Below are the code and all the weights of a small trained network. Each question names an input and a class and asks about switching units off, where a switched-off unit gives its printed mean instead of its output.

import numpy as np


def w(rows, s, z=0):
    codes = np.array(rows[::2]) - 128.0
    scale = np.full(codes.shape[1], s)
    scale[-1] = z or s
    return codes * scale


def norm(h):
    return h / np.sqrt((h * h).mean(-1, keepdims=True) + 1e-5)


def f(y):
    return np.maximum(y, 0)


def log_softmax(a):
    a = a - a.max(-1, keepdims=True)
    return a - np.log(np.exp(a).sum(-1, keepdims=True))


def net(x, mask):
    res = np.array(x, float).reshape(1, 5) / 4 @ E
    u = 0
    for l in range(3):
        y = f(norm(res) @ A[l][:, :-1].T + A[l][:, -1])
        res = res + np.where(mask[u : u + 5], y, B[l][:, -1]) @ B[l][:, :-1]
        u += 5
    return log_softmax(norm(res)[-1] @ U[:, :-1].T + U[:, -1])


A, B = {}, {}
E = w([
[162,177,110,137,119,102,254],'x0',
[172,151,81,199,144,117,113],'x1',
[126,101,123,141,128,111,134],'x2',
[130,116,72,53,130,29,88],'x3',
[117,108,106,119,119,137,140],'x4',
],0.0086)
A[0] = w([
[145,157,147,140,141,131,254,6],'L0N0',
[98,124,147,202,122,194,128,77],'L0N1',
[133,166,116,121,120,92,214,116],'L0N2',
[144,156,46,207,137,130,101,181],'L0N3',
[145,117,193,175,89,114,154,91],'L0N4',
],0.009,0.0025)
B[0] = w([
[55,183,128,209,65,116,1,253],'L0N0',
[221,85,200,80,123,119,151,231],'L0N1',
[145,100,115,92,109,94,210,233],'L0N2',
[193,133,80,157,157,194,89,231],'L0N3',
[54,68,61,90,117,173,176,185],'L0N4',
],0.0087,0.0059)
A[1] = w([
[25,131,210,55,120,58,150,71],'L1N0',
[31,95,255,122,68,161,176,13],'L1N1',
[89,115,188,243,103,242,184,255],'L1N2',
[177,146,140,193,174,123,122,105],'L1N3',
[175,51,175,83,250,212,171,78],'L1N4',
],0.0099,0.00082)
B[1] = w([
[181,81,165,89,64,184,154,205],'L1N0',
[45,208,59,185,160,74,120,221],'L1N1',
[129,129,140,159,55,189,98,254],'L1N2',
[110,89,91,53,90,151,147,172],'L1N3',
[166,112,222,125,246,118,95,195],'L1N4',
],0.012,0.0098)
A[2] = w([
[191,160,89,100,141,73,254,120],'L2N0',
[125,163,26,114,195,46,90,62],'L2N1',
[28,163,162,208,196,82,134,2],'L2N2',
[164,114,179,227,99,155,127,191],'L2N3',
[131,94,141,55,80,89,138,183],'L2N4',
],0.014,0.00091)
B[2] = w([
[192,120,178,136,160,140,250,197],'L2N0',
[106,194,79,150,184,98,94,191],'L2N1',
[63,160,200,107,189,135,160,203],'L2N2',
[149,69,62,79,132,114,158,255],'L2N3',
[111,130,154,145,86,91,57,219],'L2N4',
],0.017,0.0083)
U = w([
[66,128,206,108,226,117,116,193],'0',
[216,30,121,107,189,180,72,43],'1',
[117,101,171,127,39,55,4,217],'2',
[142,178,35,136,189,60,16,133],'3',
[27,176,111,181,59,142,168,192],'4',
[158,70,2,139,26,166,152,89],'5',
[182,125,200,111,26,38,206,6],'6',
[198,186,89,186,198,55,192,128],'7',
],0.012,0.0013)

Each question gives the input, the list of numbers given to net, and the class t.
The units are the neurons (one row each of A and B). Each row of codes is followed by its name. A weight is (code - 128) times the scale printed after its matrix; where a second scale follows, it is the last column's (A, B and U).
mask holds one flag per neuron, layer by layer. A switched-off neuron (its flag False) gives its mean, the last column of its row in B, instead of its output. The means were averaged over made-up inputs and are rounded, as every weight is.
A unit's drop is (log p(t) with every unit on - log p(t) with that unit switched off) / (log p(t) with every unit on - log p(t) with every unit switched off).
The circuit of an input: a set's keep is (log p(t) with only the set's units on - log p(t) with every unit switched off) / (log p(t) with every unit on - log p(t) with every unit switched off). Starting from the 12 units with the biggest drops (on a tie, the unit counted first), units are removed one at a time, each time the one whose removal leaves the highest keep (on an exact tie, the one counted first), for as long as the keep stays at least 0.8.
circuit, biggest first: the units of the circuit, biggest drop first
k most important neurons: the k neurons with the biggest drops, biggest first
top k neurons in layer l: the k neurons of layer l with the biggest drops, biggest first
input [-1,-5,0,1,1], class 2: 2 most important neurons -> [L1N0 L0N3]
input [-1,-8,-3,1,-1], class 2: circuit, biggest first -> [L2N4]
input [0,-2,6,-3,8], class 0: circuit, biggest first -> [L1N1 L0N1 L1N4]
input [2,-4,5,8,-8], class 6: 3 most important neurons -> [L2N0 L0N0 L1N2]
input [-6,-1,-5,-4,2], class 0: 4 most important neurons -> [L0N3 L1N1 L2N2 L1N0]
input [-8,4,7,1,-5], class 3: circuit, biggest first -> [L1N2 L2N1]
input [-6,-1,4,-6,3], class 0: top 2 neurons in layer 1 -> [L1N1 L1N0]
input [1,1,2,5,4], class 7: circuit, biggest first -> [L1N2 L2N0]
input [-8,2,-1,1,-6], class 3: top 4 neurons in layer 1 -> [L1N0 L1N2 L1N4 L1N1]
input [1,-6,-5,4,5], class 6: 2 most important neurons -> [L0N0 L1N2]
input [-1,4,5,-7,-6], class 1: 3 most important neurons -> [L1N4 L0N1 L0N0]
input [-5,-2,2,0,7], class 0: 2 most important neurons -> [L1N2 L0N3]
input [3,4,5,8,-3], class 7: circuit, biggest first -> [L2N0 L2N1 L0N0]
input [0,7,-2,-8,7], class 1: 2 most important neurons -> [L0N1 L1N4]
input [7,6,7,-1,5], class 5: 2 most important neurons -> [L0N0 L1N1]
input [-6,0,-3,-4,-5], class 0: top 2 neurons in layer 1 -> [L1N0 L1N4]
input [-1,1,-5,-4,-5], class 1: 2 most important neurons -> [L1N4 L1N2]
input [7,-1,3,-2,0], class 4: circuit, biggest first -> [L0N0]
input [1,-6,-1,0,-5], class 4: top 3 neurons in layer 1 -> [L1N1 L1N0 L1N4]
input [2,-2,0,6,-2], class 6: top 2 neurons in layer 2 -> [L2N0 L2N4]
input [-3,8,4,0,2], class 1: circuit, biggest first -> [L1N1]
input [1,-2,8,-3,0], class 4: 2 most important neurons -> [L1N1 L0N0]
input [0,2,-6,-3,-8], class 1: top 2 neurons in layer 0 -> [L0N1 L0N0]
input [-7,-1,-4,-5,-4], class 0: 3 most important neurons -> [L0N3 L1N1 L2N2]
